Below is a small trained network, with its code and all its weights. Each question gives an input and a class and asks what happens when units are switched off, that is, made to give their printed mean instead of their output.

import numpy as np


def w(rows, s, z=0):
    codes = np.array(rows[::2]) - 128.0
    scale = np.full(codes.shape[1], s)
    scale[-1] = z or s
    return codes * scale


def norm(h):
    return h / np.sqrt((h * h).mean(-1, keepdims=True) + 1e-5)


def f(y):
    return np.maximum(y, 0)


def log_softmax(a):
    a = a - a.max(-1, keepdims=True)
    return a - np.log(np.exp(a).sum(-1, keepdims=True))


def net(x, mask):
    res = np.array(x, float).reshape(1, 5) / 4 @ E
    u = 0
    for l in range(2):
        y = f(norm(res) @ A[l][:, :-1].T + A[l][:, -1])
        res = res + np.where(mask[u : u + 11], y, B[l][:, -1]) @ B[l][:, :-1]
        u += 11
    return log_softmax(norm(res)[-1] @ U[:, :-1].T + U[:, -1])


A, B = {}, {}
E = w([
[91,86,70,105],'x0',
[190,99,106,48],'x1',
[130,255,70,68],'x2',
[36,136,95,107],'x3',
[113,99,68,204],'x4',
],0.0047)
A[0] = w([
[72,70,186,15,86],'L0N0',
[132,52,174,193,125],'L0N1',
[93,125,5,119,134],'L0N2',
[179,176,66,250,220],'L0N3',
[168,141,122,41,102],'L0N4',
[94,65,144,139,73],'L0N5',
[81,163,249,43,4],'L0N6',
[123,169,254,121,101],'L0N7',
[145,71,136,143,2],'L0N8',
[59,85,135,188,74],'L0N9',
[181,95,115,89,98],'L0N10',
],0.0083,0.0018)
B[0] = w([
[105,44,132,82,205],'L0N0',
[109,115,107,185,236],'L0N1',
[123,170,137,111,245],'L0N2',
[93,147,158,78,254],'L0N3',
[156,125,70,184,209],'L0N4',
[124,43,92,174,182],'L0N5',
[103,86,173,100,202],'L0N6',
[105,136,205,115,200],'L0N7',
[147,88,160,122,162],'L0N8',
[198,87,56,177,212],'L0N9',
[184,1,161,92,175],'L0N10',
],0.0075,0.0044)
A[1] = w([
[151,198,231,206,4],'L1N0',
[138,187,105,146,120],'L1N1',
[101,58,51,84,171],'L1N2',
[154,91,148,133,141],'L1N3',
[127,142,122,172,42],'L1N4',
[182,109,171,101,170],'L1N5',
[116,131,122,13,207],'L1N6',
[254,49,92,153,192],'L1N7',
[64,226,38,106,55],'L1N8',
[78,81,124,248,145],'L1N9',
[226,146,45,78,211],'L1N10',
],0.0096,0.0032)
B[1] = w([
[222,249,218,150,163],'L1N0',
[84,38,146,187,157],'L1N1',
[157,143,201,168,227],'L1N2',
[82,210,91,121,175],'L1N3',
[147,69,156,74,134],'L1N4',
[143,118,195,33,182],'L1N5',
[73,74,99,218,227],'L1N6',
[110,207,45,89,255],'L1N7',
[27,191,178,254,214],'L1N8',
[209,122,85,136,229],'L1N9',
[56,175,99,80,204],'L1N10',
],0.0069)
U = w([
[189,91,38,232,154],'0',
[102,58,222,81,146],'1',
[124,191,79,37,148],'2',
[44,206,140,227,161],'3',
[216,81,107,97,111],'4',
[135,136,127,148,2],'5',
[199,221,254,141,144],'6',
[90,91,107,136,92],'7',
],0.02,0.0089)

Each question gives the input, the list of numbers given to net, and the class t.
The units are the neurons (one row each of A and B). Each row of codes is followed by its name. A weight is (code - 128) times the scale printed after its matrix; where a second scale follows, it is the last column's (A, B and U).
mask holds one flag per neuron, layer by layer. A switched-off neuron (its flag False) gives its mean, the last column of its row in B, instead of its output. The means were averaged over made-up inputs and are rounded, as every weight is.
A unit's drop is (log p(t) with every unit on - log p(t) with that unit switched off) / (log p(t) with every unit on - log p(t) with every unit switched off).
The circuit of an input: a set's keep is (log p(t) with only the set's units on - log p(t) with every unit switched off) / (log p(t) with every unit on - log p(t) with every unit switched off). Starting from the 12 units with the biggest drops (on a tie, the unit counted first), units are removed one at a time, each time the one whose removal leaves the highest keep (on an exact tie, the one counted first), for as long as the keep stays at least 0.8.
circuit, biggest first: the units of the circuit, biggest drop first
k most important neurons: the k neurons with the biggest drops, biggest first
k most important neurons of layer l: the k neurons of layer l with the biggest drops, biggest first
drop when u is switched off: that unit's drop, to one decimal
input [0,-7,0,8,-5], class 1: circuit, biggest first	[L0N6 L1N7 L1N8]
input [-1,-7,0,-2,-8], class 6: circuit, biggest first	[L1N0]
input [2,-7,-1,6,7], class 0: circuit, biggest first	[L0N9 L1N9]
input [0,-6,-4,2,-6], class 1: 2 most important neurons	[L0N7 L0N6]
input [1,-4,-1,8,2], class 0: circuit, biggest first	[L0N9 L1N9]
input [-1,3,1,-4,-6], class 1: 2 most important neurons of layer 0	[L0N6 L0N7]
input [0,1,-3,-8,-6], class 1: 2 most important neurons	[L0N10 L0N7]
input [5,0,-8,-6,-6], class 4: 2 most important neurons of layer 1	[L1N8 L1N7]
input [0,-8,6,-4,-2], class 6: 2 most important neurons	[L1N0 L0N7]
input [3,8,2,2,5], class 2: 2 most important neurons of layer 1	[L1N8 L1N10]
input [8,7,-7,-3,4], class 4: 2 most important neurons	[L1N8 L1N6]
input [-6,-7,-3,-7,4], class 6: 2 most important neurons	[L1N0 L0N3]
input [-7,6,7,6,-6], class 1: 3 most important neurons	[L0N6 L1N7 L0N1]
input [0,7,-3,-8,-3], class 2: circuit, biggest first	[L1N7]
input [6,2,8,-6,0], class 3: 2 most important neurons	[L1N8 L0N9]
input [-8,0,4,5,-8], class 1: 2 most important neurons	[L0N6 L0N0]
input [-5,-7,-4,1,-4], class 6: 2 most important neurons	[L0N7 L1N0]
input [-5,5,1,-4,-6], class 1: 3 most important neurons of layer 0	[L0N7 L0N6 L0N9]
input [0,7,5,8,-4], class 3: 2 most important neurons	[L1N6 L0N4]
input [2,-1,4,0,-7], class 1: 2 most important neurons	[L0N6 L1N8]
input [-1,-8,4,-5,-7], class 6: most important neuron	[L1N0]
input [-3,5,4,-5,8], class 2: drop when L0N10 is switched off	0.3
input [-4,-7,-6,1,4], class 0: drop when L1N8 is switched off	0.0
input [-7,-3,3,0,-2], class 6: drop when L1N0 is switched off	0.1
input [5,6,-2,-7,4], class 2: drop when L1N7 is switched off	0.3
